Small tables with named rows and columns. After each table, cells are looked up by row and column.

Pok
cols = Maresel, Rikav, Dagalup, Votaz, Biga, Zugu, Dosilat, Modigif, Nipekov
Doru: [58, 53, 70, 161, 105, 88, 71, 71, 125]
Koset: [119, 142, 100, 9, 79, 106, 154, 195, 74]
Motuke: [133, 149, 108, 10, 70, 142, 169, 108, 29]
Vas: [86, 161, 76, 113, 92, 105, 55, 126, 81]
Rimo: [47, 99, 179, 141, 183, 26, 95, 59, 132]
Rokoban: [112, 149, 114, 78, 106, 92, 112, 199, 114]
Tuk: [124, 130, 74, 101, 124, 105, 35, 138, 87]
Fivug: [100, 92, 82, 81, 97, 117, 110, 48, 45]
Tuf: [75, 70, 128, 111, 176, 50, 84, 81, 80]
Sise: [99, 134, 38, 57, 59, 87, 106, 224, 85]

Dosilat of Tuf: 84
Zugu of Rimo: 26
Modigif of Rokoban: 199
Biga of Rokoban: 106
Dosilat of Fivug: 110
Modigif of Rimo: 59
Nipekov of Sise: 85
Votaz of Vas: 113
Zugu of Vas: 105
Maresel of Rimo: 47
Dagalup of Rokoban: 114
Dosilat of Tuk: 35
Votaz of Tuk: 101
Dagalup of Tuf: 128
Biga of Tuk: 124

Pepivi:
,Zeteg,Zivuv,Nono,Febag,Detel,Gumag,Feg,Tufi
Mefi,0.463,0.117,0.388,0.384,0.861,0.643,0.519,0.478
Dek,0.496,0.240,0.491,0.349,0.505,0.398,0.616,0.519
Napeg,0.443,0.269,0.455,0.367,0.433,0.378,0.576,0.503
Geges,0.394,0.496,0.481,0.359,0.213,0.236,0.264,0.324
Bos,0.359,0.449,0.395,0.383,0.259,0.313,0.402,0.399
Giraduk,0.520,0.092,0.440,0.372,0.832,0.602,0.583,0.507
Fofupe,0.377,0.317,0.320,0.416,0.495,0.487,0.460,0.430
Seg,0.408,0.302,0.409,0.383,0.585,0.481,0.346,0.378
Zes,0.415,0.291,0.489,0.357,0.562,0.417,0.281,0.358

Zes, Febag => 0.357
Dek, Detel => 0.505
Fofupe, Nono => 0.320
Zes, Zivuv => 0.291
Bos, Feg => 0.402
Zes, Feg => 0.281
Mefi, Zivuv => 0.117
Geges, Febag => 0.359
Bos, Detel => 0.259
Dek, Nono => 0.491
Napeg, Febag => 0.367
Fofupe, Febag => 0.416

Roloba:
,Dur,Fofeme,Nal
Bafutik,-31516,-41512,80786
Kunebu,-83374,4927,33222
Zab,-61742,12142,19297
Mipipo,-31918,-22321,51576
Kogomav,-86728,33694,8842
Dosev,-95375,-41233,99318
Koba,-39260,-55537,97635
Noge,-31702,-57789,95555
Rugeku,-97569,30790,5504
Ris,-57612,4581,30916

What is the Dur of Noge in Roloba?
-31702
What is the Nal of Zab in Roloba?
19297
What is the Dur of Rugeku in Roloba?
-97569
What is the Fofeme of Rugeku in Roloba?
30790
What is the Fofeme of Ris in Roloba?
4581
What is the Dur of Kunebu in Roloba?
-83374
What is the Fofeme of Dosev in Roloba?
-41233
What is the Fofeme of Zab in Roloba?
12142
What is the Fofeme of Kunebu in Roloba?
4927
What is the Nal of Ris in Roloba?
30916
What is the Nal of Rugeku in Roloba?
5504
What is the Fofeme of Bafutik in Roloba?
-41512
What is the Dur of Ris in Roloba?
-57612
What is the Fofeme of Koba in Roloba?
-55537
What is the Fofeme of Kogomav in Roloba?
33694
What is the Nal of Kogomav in Roloba?
8842
What is the Nal of Dosev in Roloba?
99318
What is the Nal of Mipipo in Roloba?
51576
What is the Nal of Kunebu in Roloba?
33222

Table Pekeg
|  | Rofan | Sizo | Mal | Zod | Bib | Rufuni | Bodovu | Todavib |
|---|---|---|---|---|---|---|---|---|
| Mus | 84 | 92 | 25 | 177 | 66 | 108 | 103 | 208 |
| Gimukud | 130 | 101 | 147 | 129 | 91 | 99 | 150 | 74 |
| Sopa | 86 | 191 | 131 | 54 | 31 | 87 | 170 | 67 |

What is the Bodovu of Mus in Pekeg?
103
What is the Bib of Gimukud in Pekeg?
91
What is the Mal of Sopa in Pekeg?
131
What is the Zod of Sopa in Pekeg?
54
What is the Todavib of Mus in Pekeg?
208
What is the Rofan of Gimukud in Pekeg?
130
What is the Mal of Gimukud in Pekeg?
147

Fafev
columns: Guf, Bukupo, Nor, Dar, Lam
Porerol: [-1.061, 1.198, 1.679, -1.787, -1.384]
Mubu: [-0.589, -0.386, -0.573, -0.762, -0.416]
Gapigor: [4.524, 1.492, -6.567, 5.281, 4.762]
Gozur: [-1.606, 3.074, 2.998, 2.222, 1.722]
Fanub: [-0.505, 0.141, 0.476, -0.670, -0.551]
Sof: [2.827, -3.511, -3.335, -2.938, -1.130]
Riruza: [2.671, 2.834, -7.204, 4.207, 7.739]
Mugu: [-5.293, -4.031, -1.028, -4.698, 0.688]
Tad: [0.055, -2.778, -0.702, -1.417, -1.387]
Bitidit: [1.286, 0.672, -6.004, 2.701, 6.572]
Duv: [1.399, -3.691, -1.721, -2.412, -0.658]
Tadodig: [3.330, 3.181, -7.319, 5.329, 8.646]
Ril: [-2.498, 3.762, 4.489, 4.935, -2.636]

Gapigor, Dar -> 5.281
Gozur, Nor -> 2.998
Porerol, Lam -> -1.384
Mugu, Dar -> -4.698
Tadodig, Dar -> 5.329
Sof, Lam -> -1.130
Sof, Dar -> -2.938
Bitidit, Nor -> -6.004
Riruza, Bukupo -> 2.834
Mugu, Bukupo -> -4.031
Duv, Lam -> -0.658

Tiz.tsv
	Gul	Besorot
Fur	78345	23792
Dotol	51326	72919
Zamiv	22645	83876
Nidapu	35079	53024
Mivo	19981	79765
Nudole	46995	47595
Gofom	77678	41668
Vof	43098	46211
Netodu	41356	45726

Besorot of Netodu: 45726
Besorot of Fur: 23792
Gul of Fur: 78345
Besorot of Nudole: 47595
Gul of Zamiv: 22645
Besorot of Mivo: 79765
Gul of Dotol: 51326
Gul of Vof: 43098
Besorot of Vof: 46211
Besorot of Nidapu: 53024
Gul of Nudole: 46995
Besorot of Gofom: 41668
Gul of Netodu: 41356
Besorot of Dotol: 72919
Besorot of Zamiv: 83876
Gul of Gofom: 77678
Gul of Nidapu: 35079
Gul of Mivo: 19981
Which row has the largest Besorot? Zamiv

Table Zup
,Kifa,Kosu,Tutozo,Sogana,Zudeke,Midig
Tuneku,132,136,137,105,134,38
Rir,205,122,83,155,105,71
Ker,136,154,127,4,136,33

Kosu of Tuneku = 136
Kosu of Ker = 154
Tutozo of Tuneku = 137
Tutozo of Ker = 127
Sogana of Rir = 155
Kifa of Tuneku = 132
Zudeke of Ker = 136
Zudeke of Tuneku = 134
Kifa of Rir = 205
Sogana of Tuneku = 105
Zudeke of Rir = 105
Midig of Rir = 71
Kosu of Rir = 122
Tutozo of Rir = 83
Kifa of Ker = 136
Sogana of Ker = 4
Midig of Tuneku = 38
Midig of Ker = 33

